[[ -6 -41  24 -37 -19]
 [ 31 -51  19 -60 -76]]
|
[[-41  24]
 [-51  19]]

[[-41 -22  11]
 [ 68   5 -13]
 [-51  24   9]
 [-72   6  13]
 [-43  24   6]]
|
[[-22  11]
 [  5 -13]]

[[ -7  49 -75 -40]
 [-10   7 -23 -70]]
|
[[ 49 -75]
 [  7 -23]]

[[-56  19  64  12]
 [-20   8 -80 -11]
 [-18  27  10   2]
 [-34   3   4  37]]
|
[[ 19  64]
 [  8 -80]]

[[  9  74  -9]
 [ 15 -18  82]
 [ -5  15  -7]
 [ 26 -12 -31]]
|
[[ 74  -9]
 [-18  82]]

[[  1   4 -25]
 [ -6 -65  47]
 [-16 -35   8]
 [ 50  -9 -32]
 [ 49  22 -32]]
|
[[  4 -25]
 [-65  47]]

[[-52 -26  53]
 [-68 -15  36]
 [-32  36   2]
 [-41  70  -6]
 [ 13 -77   9]]
|
[[-26  53]
 [-15  36]]

[[ 69  17  11 -45]
 [ 52  61 -32 -33]
 [-16 -47  53 -35]
 [ 57   1   2  64]]
|
[[ 17  11]
 [ 61 -32]]
---
[[-76  19 -55]
 [ -2  11  54]
 [-15 -51  47]
 [-11 -72 -60]
 [ 85  52  56]
 [  9   7  43]
 [ 36 -77 -59]
 [ 88 -85  39]
 [-77 -45 -21]
 [-12  80  29]
 [  5  47 -78]
 [ 86 -48  88]]
|
[[-76  19 -55]
 [-15 -51  47]
 [ 85  52  56]
 [ 36 -77 -59]
 [-77 -45 -21]
 [  5  47 -78]]

[[  7  22 -40   1   0   5   9   9]
 [ 21  25 -57  10   9  12  25   7]
 [ 25 -16  16  12   9  24  31 -10]
 [-40  -1   2  20  20 -36 -12 -18]
 [-28  39 -65 -23 -19 -26 -35  20]
 [ 22  -9  11 -25 -23  21  10  24]]
|
[[  7  22 -40   1   0   5   9   9]
 [ 25 -16  16  12   9  24  31 -10]
 [-28  39 -65 -23 -19 -26 -35  20]]

[[-32 -33  45 -75 -35 -31 -48  53   1  41  64 -34   6   0]
 [ -5   9  -3  22  -6  -7  18   5  39  -4   1   7  29  43]]
|
[[-32 -33  45 -75 -35 -31 -48  53   1  41  64 -34   6   0]]

[[ -6 -31 -15  59  66]
 [-10 -42  32  42 -54]
 [ 24 -42   1  50  35]
 [ 23 -57  24  27 -10]
 [ 21 -57   9  -7  55]
 [-22 -49  44 -52 -28]
 [ -9 -52  10  77  39]
 [ 14  27 -39  50  51]
 [-23 -44  -5  11  79]
 [ 28 -27 -19  43  50]]
|
[[ -6 -31 -15  59  66]
 [ 24 -42   1  50  35]
 [ 21 -57   9  -7  55]
 [ -9 -52  10  77  39]
 [-23 -44  -5  11  79]]

[[ 65  44  19   3]
 [ 67  43  19   2]
 [-52 -31 -13   0]
 [ 51 -51 -33 -42]
 [ 48 -54 -34 -42]
 [ 50 -46 -30 -39]
 [ 62  45  20   4]
 [ 44 -46 -30 -37]
 [ 41 -53 -33 -40]]
|
[[ 65  44  19   3]
 [-52 -31 -13   0]
 [ 48 -54 -34 -42]
 [ 62  45  20   4]
 [ 41 -53 -33 -40]]

[[ 51 -10 -47  22   3 -15 -69 -54 -10  27]
 [-36 -38  -2 -21 -15   4 -28 -22 -14 -29]
 [-16  27  17  -2   6  -1  50  40  13  -1]
 [ 29 -31 -16   7  -6   4 -58 -46 -15   5]
 [ 44  -8 -50  21   3 -16 -70 -55  -9  25]
 [ 38  -5 -44  18   3 -15 -61 -48  -7  23]]
|
[[ 51 -10 -47  22   3 -15 -69 -54 -10  27]
 [-16  27  17  -2   6  -1  50  40  13  -1]
 [ 44  -8 -50  21   3 -16 -70 -55  -9  25]]

[[-47  52 -73 -44 -31 -70  52  -5  47  62 -52]
 [-17 -12  -6 -37 -33 -12  -7  27 -13 -11 -20]
 [ 26 -18  14  57  49  21 -29 -46 -14 -21  30]
 [-27  31  -7 -70 -67 -18  47  65  26  33 -33]
 [-50  43 -74 -48 -33 -74  44  -6  40  52 -56]
 [-44  31 -69 -37 -26 -64  33  -8  29  38 -46]
 [-17 -11  -5 -40 -37 -12  -7  31 -12 -11 -20]]
|
[[-47  52 -73 -44 -31 -70  52  -5  47  62 -52]
 [ 26 -18  14  57  49  21 -29 -46 -14 -21  30]
 [-50  43 -74 -48 -33 -74  44  -6  40  52 -56]
 [-17 -11  -5 -40 -37 -12  -7  31 -12 -11 -20]]

[[ 69  65 -69 -66 -68 -68 -62  67 -68  67]
 [-56 -52  55  51  54  55  48 -54  53 -54]
 [ -8  -9   8   9   7   8   5  -7   8  -8]
 [ 45  42 -44 -41 -44 -44 -38  43 -43  43]
 [-83 -78  82  79  80  82  73 -80  81 -80]
 [-56 -52  55  54  55  55  53 -54  55 -54]
 [ 75  71 -74 -72 -73 -74 -67  72 -74  73]
 [ 74  70 -74 -71 -71 -73 -65  71 -73  72]
 [ 73  69 -72 -70 -71 -72 -64  70 -71  71]]
|
[[ 69  65 -69 -66 -68 -68 -62  67 -68  67]
 [ -8  -9   8   9   7   8   5  -7   8  -8]
 [-83 -78  82  79  80  82  73 -80  81 -80]
 [ 75  71 -74 -72 -73 -74 -67  72 -74  73]
 [ 73  69 -72 -70 -71 -72 -64  70 -71  71]]

[[ 29  -9 -17 -15 -32 -12  -1  10]
 [ 43  -4 -55 -30 -16 -35  21  17]
 [-76  24  30   4 -13  39 -62  -3]
 [-15 -33  17  25   2  13  -7  20]
 [ 45   4 -34 -10  13 -21  22  10]
 [ 47   3  -1 -18  -6 -28  57 -40]
 [-39  16  19  -7 -25  19 -32  -9]
 [ 19  42   3 -10  22  -3  20 -36]]
|
[[ 29  -9 -17 -15 -32 -12  -1  10]
 [-76  24  30   4 -13  39 -62  -3]
 [ 45   4 -34 -10  13 -21  22  10]
 [-39  16  19  -7 -25  19 -32  -9]]
---
[[ 27  27  27  25  27 -29  27 -28 -29 -24 -23 -29 -28  27  17 -29]
 [ 55  57  55  57  57 -50  47 -55 -50 -55 -54 -52 -42  53  18 -48]
 [ 57  61  57  64  61 -43  46 -52 -44 -56 -55 -46 -32  55  11 -40]
 [  2   1   2   0   1  -7   3  -6  -7  -4  -4  -7  -8   2   3  -7]
 [ 45  48  45  50  48 -33  36 -39 -33 -42 -42 -35 -24  43   9 -30]
 [-26 -24 -26 -22 -24  24 -27  22  24  16  14  24  25 -26 -23  25]]
|
[[-26 -24 -26 -22 -24  24 -27  22  24  16  14  24  25 -26 -23  25]
 [  2   1   2   0   1  -7   3  -6  -7  -4  -4  -7  -8   2   3  -7]
 [ 27  27  27  25  27 -29  27 -28 -29 -24 -23 -29 -28  27  17 -29]
 [ 45  48  45  50  48 -33  36 -39 -33 -42 -42 -35 -24  43   9 -30]
 [ 55  57  55  57  57 -50  47 -55 -50 -55 -54 -52 -42  53  18 -48]
 [ 57  61  57  64  61 -43  46 -52 -44 -56 -55 -46 -32  55  11 -40]]

[[ -4  14  17  10 -17 -25  29]
 [ -5  14  11  20 -10 -20  32]
 [-31 -71  19 -26  22  46  30]
 [ 48 -10 -18  -6  13   2  39]
 [ 41 -14 -57 -14  -4 -24  45]
 [ 30 -13 -22  17 -41   8   4]
 [  6 -51 -45 -88   1 -24 -18]
 [-47 -61  -6 -56   5   3 -24]]
|
[[ 41 -14 -57 -14  -4 -24  45]
 [  6 -51 -45 -88   1 -24 -18]
 [ 30 -13 -22  17 -41   8   4]
 [ 48 -10 -18  -6  13   2  39]
 [-47 -61  -6 -56   5   3 -24]
 [ -5  14  11  20 -10 -20  32]
 [ -4  14  17  10 -17 -25  29]
 [-31 -71  19 -26  22  46  30]]

[[-58 -28  42]
 [-12  -1   5]
 [-60  22  30]
 [ 41  46  39]
 [ -6  35  72]]
|
[[-12  -1   5]
 [-60  22  30]
 [ 41  46  39]
 [-58 -28  42]
 [ -6  35  72]]

[[-46 -52 -38  72   5]
 [ 23  28  16 -30 -20]
 [-39 -16 -25  -3  -3]
 [-39 -26 -16   6  44]
 [ 50   4  10 -10 -20]
 [-24  20 -12 -10 -16]
 [-15 -37 -30  63  -3]]
|
[[-46 -52 -38  72   5]
 [-15 -37 -30  63  -3]
 [-39 -16 -25  -3  -3]
 [-39 -26 -16   6  44]
 [-24  20 -12 -10 -16]
 [ 50   4  10 -10 -20]
 [ 23  28  16 -30 -20]]

[[-21 -18 -22]
 [ 63  61  69]
 [-18  -6  -9]
 [ 61  52  63]
 [-61 -52 -60]
 [-50 -45 -48]
 [-28 -35 -30]]
|
[[-61 -52 -60]
 [-50 -45 -48]
 [-28 -35 -30]
 [-21 -18 -22]
 [-18  -6  -9]
 [ 61  52  63]
 [ 63  61  69]]

[[ -3 -34  -6  47 -39]
 [ 15 -40 -13  78  10]
 [-25 -51 -25  62 -31]
 [-25 -46 -20  48 -48]
 [ 86 -13  21  71 -27]
 [  2 -61 -30  86 -15]
 [-75 -80 -55  75 -32]]
|
[[-75 -80 -55  75 -32]
 [  2 -61 -30  86 -15]
 [-25 -51 -25  62 -31]
 [-25 -46 -20  48 -48]
 [ 15 -40 -13  78  10]
 [ -3 -34  -6  47 -39]
 [ 86 -13  21  71 -27]]

[[-14 -12   1 -69  20]
 [ 29 -36 -17  11  22]
 [  8 -15  -3  -5  18]]
|
[[ 29 -36 -17  11  22]
 [  8 -15  -3  -5  18]
 [-14 -12   1 -69  20]]
